Each row is followed by its class.
[ 210   70   57  120  -30 -315    3  149   99  142   83  -67   34  244
 -169   47    7 -184  -27 -135  129   -8 -241 -562 -263 -322  104  136
   69 -105  297 -140    8  194   24    6 -173  174  146  237  -32] | k72
[  33   32 -135   80  122  147  159  181 -149    4  -52  -16 -183   87
   37 -190 -173  112   24   -2 -203   76  117 -144  -43  162 -182 -162
  413   70 -179 -236 -197   95 -132 -172  151   60 -133 -119  -17] | k72
[  48 -259   97  -80  252   62   -1 -256  -31  281  133  174 -338  -73
  223 -128 -165  169  -78  259 -267   -6   26 -204   26  322   -8   16
  185  -52 -192  106 -217   -3  150 -125   83 -161 -271   -2 -138] | k270
[ 217  632  171   71 -164 -337 -134   94 -293  -94 -170  127  -19 -198
 -127 -296  127  147  271  197  349   70  -40  -27 -282 -203 -113   40
  233  301 -320 -338   94  171 -298  402  385  156   81  -73 -229] | k329
[ -13   31  -68   24   67 -479  -45   65 -168  -83  131  -63 -113   69
   58  141  -74   61  -59  128    8  -52  -15 -247 -255  289  -93   41
   47   78  138   26 -249  110   40  207   95  -52 -112  153   -7] | k247
[ 274 -252   49 -105 -117 -519 -189 -161   12  161   20 -192   14  -49
  -86 -103  130  -87  101  167    8 -306 -340    5  -43  -15   43 -321
   53  -68 -183   39  -25  -50  144  358 -186   18   26  226   78] | k329
[-168   23  -46  410   95 -129   64 -159 -114 -164   14   62   11   25
  -21 -151   45  -39 -191  160 -328  -27  -81 -230 -133 -191  140  183
 -163  -10 -109 -128 -202  102   -9  253 -113  -25 -114 -101   83] | k948
[ 147  -69   53 -166  125  546 -148  -56 -119   42  -97 -146   99  128
   48  -37  -39   50   22 -313   32  377 -114  326   98  232  257 -104
   55  121  -70  -49  155 -261  259 -185 -211  111    1   22   19] | k541
[ -67 -233   12   34  130  690 -156 -347  413   36  -46 -150 -295   84
 -147 -362   78   51  -48 -179 -289  129 -215  -59   27   67  -35 -170
  139  137 -264 -218  -14 -164  241 -322 -312   99  272 -162   74] | k104
[  18  -31  -63 -418  -33 -218   65  -70 -109  -44  -91   -8 -124 -160
  141   43   33   67  116  199  110 -180   71  427   57  161   93 -208
 -122 -176 -263   79  135   37  -95  157 -176   95  -47   -3  203] | k948
[-228  215 -115   61  -10  115  -73  -39 -164  -99 -159   54   18   55
  -23 -123  130   89 -136  -18   39   60 -134  177 -124 -183   86  444
 -234  341 -138 -158  203  169  -69 -131  -28    7   74 -265  237] | k329
[ -83 -289 -171 -137  188 -215  -68 -155 -333  -35  -31  -48 -297  -93
  320   45 -252  -27  100  -98   49  121  167   20  272  146 -151 -247
 -124  151   32  -11 -151  252  117 -176  411   84  123  165  -37] | k948
[  11 -218  122 -158  246   78 -250 -373  220  182  -37   23 -279  -31
 -125 -158  -11  147  -49  -87    1  106 -192  -59   52 -135  277  -47
 -255  -65  105 -161   -1 -137  261   13 -121  256  143  -16  -62] | k541
[-113  328   31   70   56   11  119  -92   38  159   81   21  -75  122
 -247   -7   23    8 -244  147   62 -188  -51  -87  -49 -192  150  228
  -53 -141   28  -35   68  -36   36  221 -231   59  -70 -180  129] | k492
[ 106    1  -52 -400  -85 -432 -121   56 -131  127 -141 -202  160    9
  188 -158  -28  -22  300  -73  107   71  141  237  116  396   61 -899
  521  223  -85 -200  138  -66 -128 -103   -7   -5 -118  221  -27] | k492
[  24 -107 -182   60   59   63 -131    5 -177   89   46  107  -50  -25
  100    4  -40  -86   93  -74  -23  142   97   35   50  -70   71 -231
  166   -9  -97  -89   17  167  -22  135  299   56  -32 -146   34] | k948
[ -15 -151 -120 -219  -37  -74  -42 -168   93  111 -214 -201  -58   77
   58   97  -20  -92  -95  -63  -54 -138   41  228    7  144  118  -65
  -70  -49   98   21    4    6  303  134 -274  -65   59 -116  186] | k590
[ 246 -279  119 -176    0  234 -181  164  -71  -27   22   26  -23  -85
  372   91 -286   42   91  -85   21  397  190   27   87   53 -212  113
   83  195   62  -47   16  167  -18 -287  186   68   85  -88 -194] | k948
[ -31  428  109  138  124  544   67  327   87  108  -58  161   89  231
  125 -346  104  217  -65   81  -69  209  -85 -233 -162 -120  155  538
  251  167 -186  -42   24  295 -116 -389 -196  -76 -159  -37  -96] | k492
[-107  174  -19  255   43  363   -4   25   -7  117  -34  144 -155   64
  -83   22 -260  288 -166  -51 -236  175   74  -58 -191  -31   71  193
  342   16   20  -86  -82 -185   12  225   60  -44 -110 -383   -3] | k541
[ 312 -178   27  137   76  -21 -143 -103 -116  126   60  -18 -226   26
   67   83 -152 -214 -185  101  -73  114 -225 -324  -85 -343 -195  357
   -5   28  179  -99  -42   91  130   18   20  237  243  -69  -25] | k492
[-196  149 -142  -63  181  565  -47  -44  210  426    8  118 -256  191
   19 -433   50  351 -113   92 -431    2  -47  -55  128   61    2  -18
  284  385 -411  -57   95  -80 -100 -285 -187  -75  -69 -208  -27] | k492
[ -52  -43   71   24   38  130  115  103  233  113   -4   25  -46  106
  -57  -66   14    1  105 -126   27  -11   89 -215   10 -214  250  -69
  179 -277    2  -30  -25  104   21  -99 -146   -1  -49  126  -68] | k492
[  25 -121  304 -141   24  385 -175 -252  259  101  182  -62  100   17
  133 -253  252  112  162 -238  -59  237   42  -93  376  277  126 -408
   94   22 -231  150  -53 -293  344 -190 -228  -74  -25  209 -367] | k270
[  34  174 -106 -146   20  372  -52  309   -4  495   69   60  -72  194
   -8  -97    7  108  169 -173  197   43   12  201  100 -216  -26   49
  221  167 -386  -46  242   96 -348 -239  133  111  -14 -329  185] | k590
[ 206  -41  135  -85   64  -51  -13  117    9  272 -218  146   -4   89
   66 -147   21    0   68 -154   43  193  -16 -328  -77   -6  276   43
  279   86  133 -282  118   11  246  -76 -126  114  -69   83 -247] | k590
[ 192  -26   46 -126  186   16  -93 -194 -128  144   54  -95 -377   19
   -4  -42   68   65  -66  -55   20  239  127 -172   67  138    4  -67
    1   78   30  -28 -133 -115  117 -202  121   92   -8  -59 -163] | k590
[ 227 -276    7 -233  -55 -112 -236  -77 -108    9   -8   49  -67 -118
   89  168 -180  -79  -42   -3  109   27  214  348  155  -45  172   -4
 -426  -38   53   42  -42   15  -32  190  247   84  127 -121   72] | k329
[-127 -148  460  400 -143  331   29 -129  -81 -441   69   81  124 -181
 -294  -83  246  -57   30 -137   85 -105 -267 -135   76 -384  -27  -14
    1  -28 -203   83  -75   91  415   53 -113  163  213    9 -234] | k329
[ 125 -269   56  -43  210   20  -35 -113  -64    9  149  107 -267 -118
   26   21 -159   62 -108   99  -21   83   98 -186  -30   56   80  106
   29  -99   72   46  -72   41  -33 -250  210   57  -87    2  -55] | k329
[-127  105   58  -43  212  153 -221   80  411  280  150 -109  118  244
 -143 -453  154  137  -18 -153   -1  164 -288 -442   75 -485   82  151
   25  335  127 -203  140  251 -143 -539 -178  194   70  -93  -70] | k492
[ 153  160  331 -206 -292 -357 -277  208 -160   81 -226  -47  369    5
 -232 -520  167   16  400  -64  270  -95 -168  -68  217 -805  139 -232
  123   60 -278 -238  191  118 -102   27 -134  281   79  -16 -119] | k72
[  17 -317  101  117   26   23 -183 -290  -28 -205    5  -37  137 -148
  -98 -428  211 -151   90   32  -65   63 -425  -13  250 -359   61 -195
 -108 -129 -313  -95  -30  -31   55 -171  -78  215  123    0  144] | k72
[-274  -71  114  -60  -82  -91  168  -63   52 -151  -47  193 -164 -196
 -144  -19  171  254 -106   48    3 -255  165  281  217   11  211  157
 -394 -150  -90  279  -91 -163   37  103  -41 -102  -87 -216  155] | k590
[-393 -133   65  116  -15  223  154  -27  181  -37  315   -8 -141 -110
 -204  107   39  143 -137  -66  -50 -300  217  233  179  249 -156  -68
 -277  -88   65  224 -227 -279    8 -168 -159  -90  -15   16  204] | k329
[ 435 -161  136  -15  -88 -186 -128   17 -241 -130    5   16  109  -94
  435  196    6 -263  343  -25   58  408  100 -178  -35  170  -51 -271
  297    0   10  -46  -45  150  206  363  249    5  -78  124 -452] | k104
[ -55 -101  -47   25   41   83   65 -205  -34  -84  138   71 -209 -148
  217   58  -82   51 -122  -36  -82  193   96   25  246  284 -128 -146
  -82  206  138   25  -98 -102  157  -78  203   -6  115  -34 -128] | k104
[ 118 -342  188 -117 -137  162  -31  -34   28 -175  226   36   79 -240
  -88  367 -328  126 -210 -172    0  130  340  141  201  282   34   29
 -243 -137  612  265  -59 -185  257   66    1  123  370  124 -118] | k270
[ 258 -129  192 -217  -60   33    5  -17   18   -2   54   -1  -91  -64
   73    2 -125   17  -81   21  -17    7   59   41  -10  133   64  108
   73  -89   52  107 -125 -171  239   -4 -140  -59 -134  -76  -25] | k104
[  51  -20  145 -319    7    0  -34 -110  172  -36  102 -214   82   37
   38  -19   37  137 -161   52 -121 -172  135  281 -164  323  211   19
  -43  -80  -22  188  -78 -239  127  -31 -464 -213 -354 -113  119] | k541
[-106 -121   72  -86 -194 -473  -92 -218 -296 -293 -199   56  -51 -212
  -72  221  -72  -64   46  270  132 -176   81  141  -18  140  128 -348
  -74 -317   31    8  -46  -52  173  540  -72  148  177   96  108] | k270
[ 279 -399   60 -239   59 -702 -107 -148   83  -99   69 -189  173 -223
  164  -69   50 -296  348 -108  166   84  -19 -135  100   26  181 -574
  -57 -193  217 -113 -105   66   24   81  133  141  -34  401 -196] | k247
[-162   43  -38  369 -132  -64   45   82  -32  -11 -223  145  -55  108
  -88 -206  176   53    3  -13 -176  -20 -387 -483 -129 -204   30  -70
  318  -23 -114 -131 -227   11  286   92 -122   20   62  161  -67] | k104
[ 168 -133   67   24 -166 -493  -88 -164   20 -237 -101  -76  145 -200
   18   34  131 -366  346  142  130   -6  -12 -273  -60  -95  -51 -406
   37 -164  -21 -156   38   13   27  392   82   40  113  324 -280] | k270
[ -56  -54   96  135  267  110   21   14   56  267  222  -34 -143  181
 -201 -154   -6  222 -214  163 -180 -193  -32 -170 -212  -92   64  462
   26   -4 -124  -13 -114  -13  -25 -134 -250  -86 -356 -211  161] | k590
[-240  133 -120   26 -115   92  195   25 -163    6  -93   81 -183   15
 -152  -62  -30  217 -145  162 -210 -137   20   48  -30  194  -41   51
   98  -71 -231    4 -225 -160  144  220 -133 -143 -125 -219  178] | k270
[-131 -137  -34 -188 -110 -255  -39  -58 -141   32   26   15 -188 -159
 -209   73   20    7   95  -63   45 -314  199  361   67  343    1 -256
 -206   49 -111  117 -204 -287  155  364   44  -31  -46  -60  196] | k590
[ 138 -339   63 -104  -24  231   93   54  -43  -53   87  119 -150  -56
  -46  180 -347  -84 -115 -185   32   56  113  -74  283  -23 -112 -115
   30  -57  182   35  -84  -45  293  -32  256   79  187  -33 -183] | k247
[  39  299 -346  163   -3 -193    9  -72  -75  271 -428 -117  115  321
   75 -271   87   -5 -125   26 -110   73 -514 -146 -277 -259  124  104
  180  250 -245 -414  273  364  -92   44  -35  -31  127  -60  154] | k541
[ 221 -341  -10  -29  203  543  107 -172  242  -15  237   -1 -247  -98
  133  -81  -64  -35 -115 -125 -330  152   79  -37   44  351 -214   66
   30  -20  -84   77 -209  -82  142 -288   85  -89   20  -43 -134] | k247
[-140  194  137   94   16 -169   56  -77   56  232  -86  330 -383   -2
  178   72 -271  111 -119  132 -129    6  222 -530  -80  232  -97   28
  223   39  354  -93 -136    4  139   54  -37   35  137  161 -296] | k72
[  72   91  139 -152   89  -94 -114  139   45  -34 -104 -161  292  154
  211 -329  363  178  112 -146  -84  228 -159 -252 -249  241  349  219
  165  162  -87  -10 -106  -26  176 -311 -392  -57 -479   95 -137] | k104
[-148 -134  377  -56 -175  219   41 -107  102 -327 -117    2   -7 -259
 -278   -8  -92  368  -61 -155   15 -114   97  312  159   60   -6  -68
  -77  -90   63  214 -135 -291  217  -49 -122   21  179  -12  -75] | k270
[ 224 -205   91 -356   -5   22   17  123  203  217  200  -60  -60 -142
  183 -115 -150  112   89 -105   -7   12   59  101  167  231 -105   50
   90  183   62  169   47 -107 -126 -320  -10   -3  -27  -82   36] | k270
[ 122   49  115  -34 -110  102   -6   -3  -69   54   24   66   74  -46
  144   -3  -19  -12 -187  106  -54  -78  231  300   30   71   38  220
 -300   80  -73   78   30  105  -83  -41  -79 -135   19 -100   68] | k948
[  46   36   26   99  262  274  184  -27   60  135  193  179 -418   81
 -115 -112 -148  122 -227   79 -130   53   45 -405  -70   92  -54  403
  -94    1   -7   -9 -174   90  -53 -324  147  -24  -44  -11  -79] | k72
[ 151  336   46  -14   -5 -174  -90    1  -98  234 -297  210 -109  179
   14  -18   23  -87    8  -61  263  -14  -69  -90 -318 -124  325  108
  247  -37 -132 -297  205   33   39  240   15   61  -72  -27   27] | k329
[-262 -177 -139  134   45  -43  -25 -286  197   69  -86 -102 -118   94
 -107 -161  278 -113   97  -88   92 -122 -296   93   92 -271  235 -485
   72 -165 -328 -168   84   30   47  -50 -153   15   97   14  288] | k590
[-399  175 -229  235  157  161   49 -137  -34   68    9   91 -422  125
 -227 -229  126  197 -226   38 -161 -185 -273 -311 -180   62 -234  368
   81  510 -372 -193  -18  -85  172    3   18   22    4 -336  134] | k590
[ -28 -277   95   27   37 -210  -98  -82  117  203  170   20  134  -85
  -90 -150   97  117  -83  177 -217 -208   50   97   79  118   85  -77
 -182  -88   26  178 -197 -113  -58  -61 -110 -199 -206  113   88] | k590
[ 241 -542   49 -185  223   91   41 -251  206  120  269  -26 -365 -124
  134   78  -83 -121   24  101  -75   37   14 -155  253  267  -55 -182
 -135 -292   -3  143  -36  -93   80 -149   -7   85  114  217  -89] | k247
[ 123  227   16  -25 -161  212  -70   64  -76 -136  -73   89  350   -1
    0  -29  106 -176   56   98  -61   13  154  223 -160  -46  127   17
  -54  -17 -309  -36   69   46 -177  247  -55  -61  -99 -101  -52] | k329
[ -32  -19 -239  126   12  -37 -107   60 -141  -97   -3   33  -75   82
  201  137 -170   46 -123  190  -89  204  166  -32 -205  188 -121  144
   44  106  218 -187   24  193 -102  -50   95  -88  146   99  131] | k104
[  56  274   39 -337  -70 -584   54   87  127   62 -175 -376  133  246
  -41  -97  139   44    2   84   67 -213   62   23 -239  -60  231   54
   17 -128  125 -142   84    1  -76   94 -623 -123 -301   -2  223] | k329
[ 286 -244  -54   53  -42  -18   21  -12  214   23 -175    8    1   59
  -49   69    7  -21 -155  -87 -190  152  -30 -127  -87   53  245 -136
  214 -305  293  -66   34 -164   84   28  -90  -25   14   22   11] | k104
[ 140  -32  -33 -391  196  -85  -50  -65 -112   22  -11 -128 -100   93
  321 -310   26   38  -34  179 -225   32  165  324    7  443   76   94
  -83  285 -403  -19  -84   31 -165 -199  -95 -237 -442 -257  208] | k492
[ 200 -430 -138  -89   91   71 -319   96  292   -3  -55  -85  337   71
  277   78  107 -234  254 -300  -42  394   99   56   95 -240  322 -203
  -31 -234  278  -37  119  249 -114  -57  143   28  -14  -40  -58] | k247
[-185  -70  139   50   94  334  167 -106  -65 -457  286  -46  180 -237
   14 -106   52 -158  113  -49   57  -18  -12  225  169  192  -60  -64
 -344   47 -374  295 -188  -19 -145 -300  145  -10 -113   47   18] | k541
[-302  194    1   91  -32   97  -17  187  -80 -152  196   79  193  -50
   -5  -87  -33  143   74 -149    9   95  253   72   -8  144 -164 -195
  134  273  -37  -68 -164  122 -250 -194  242  -13  -81 -103  -31] | k329
[-266  -93   97  260  128  456  -32  -70   77    9   25  -45  128   39
 -202 -239   66  176 -114 -191  -93  104 -195  -75   56  -76  135  -27
   49  117   66  -70 -124 -137  213 -492 -181    4    2  179  -35] | k270
[-269  178   67  211 -143   78  212  261  -55  -96   89  124   56 -102
 -191 -125  106  152  320 -310  137   25   49   63  402 -307 -121 -212
  107 -127 -130   84  -52  -38 -149  192  256   98   99 -112   -5] | k247
[ 332 -314  153 -118  -66  221 -184 -234  153  -83  120 -115   91 -187
   18 -121   87 -253  156  -16  -25   64   65  145  143 -162   19 -192
 -151 -108 -233  -68   52  -88  174  190 -100   34   76  -14 -164] | k948
[ 117  -17  182 -296  -13  293   30   95   91  -72   22   29 -149   87
  -31    0  -16  316 -206 -106 -125  118  208   39   28   81  225  313
  -30  -59   13  184    6 -150  196  -65 -314  -75 -165 -282  -25] | k948
[ 138 -359  243  218   -7  299   12 -213    4 -267  113  248 -111 -226
  179  131 -156  -86  -21 -122 -196  230  177  -34  229  -46  -43    6
 -153 -164  189  164 -226  -25  308  141  195   14  245   94 -298] | k104
[ -51  232  188   52  101 -298   -1  -35   23   11   93  -69  123   51
  319 -312  261  131   -7  266  -23 -149  -73  -99  -77  343    6  241
 -100  259 -285  287 -103  127 -223 -389 -201 -277 -223  373    7] | k590
[  63  179  228 -138 -120 -650  -61  103   71  -97  121 -219  400  107
  -84   25  126  -60   53  144  128 -152 -159  -84 -242 -289   95  -26
 -134   45  263   -4   52  243 -189  160 -404   20  -83  103   29] | k270
[ 147  -21   71   63  -46   12    9 -124  309  120   93 -100  208  -17
  143  -74   -7 -187  -51  -54 -144   36    4 -169   -5  224  -45 -417
  240   76  174  -17  -92    1   36 -168  -90 -135   34  260 -242] | k329
[ 171 -270  165  170   59  -72 -151   78  133   34  126   92   44   18
 -178   21 -186 -121  117  -74   46   78 -130 -244   63 -448  149 -127
   37 -348  236  -68 -156  -39    3  255   62  262   73   56  -11] | k104
[-183  -16   84  284   76  174   89 -301   44   61   72  293 -313 -102
 -319  -83  132   44 -144  111 -131 -218 -190  -75   45 -429   41   69
 -197 -121 -164  -59   23   18   71  261   19  132  197 -192  -12] | k247
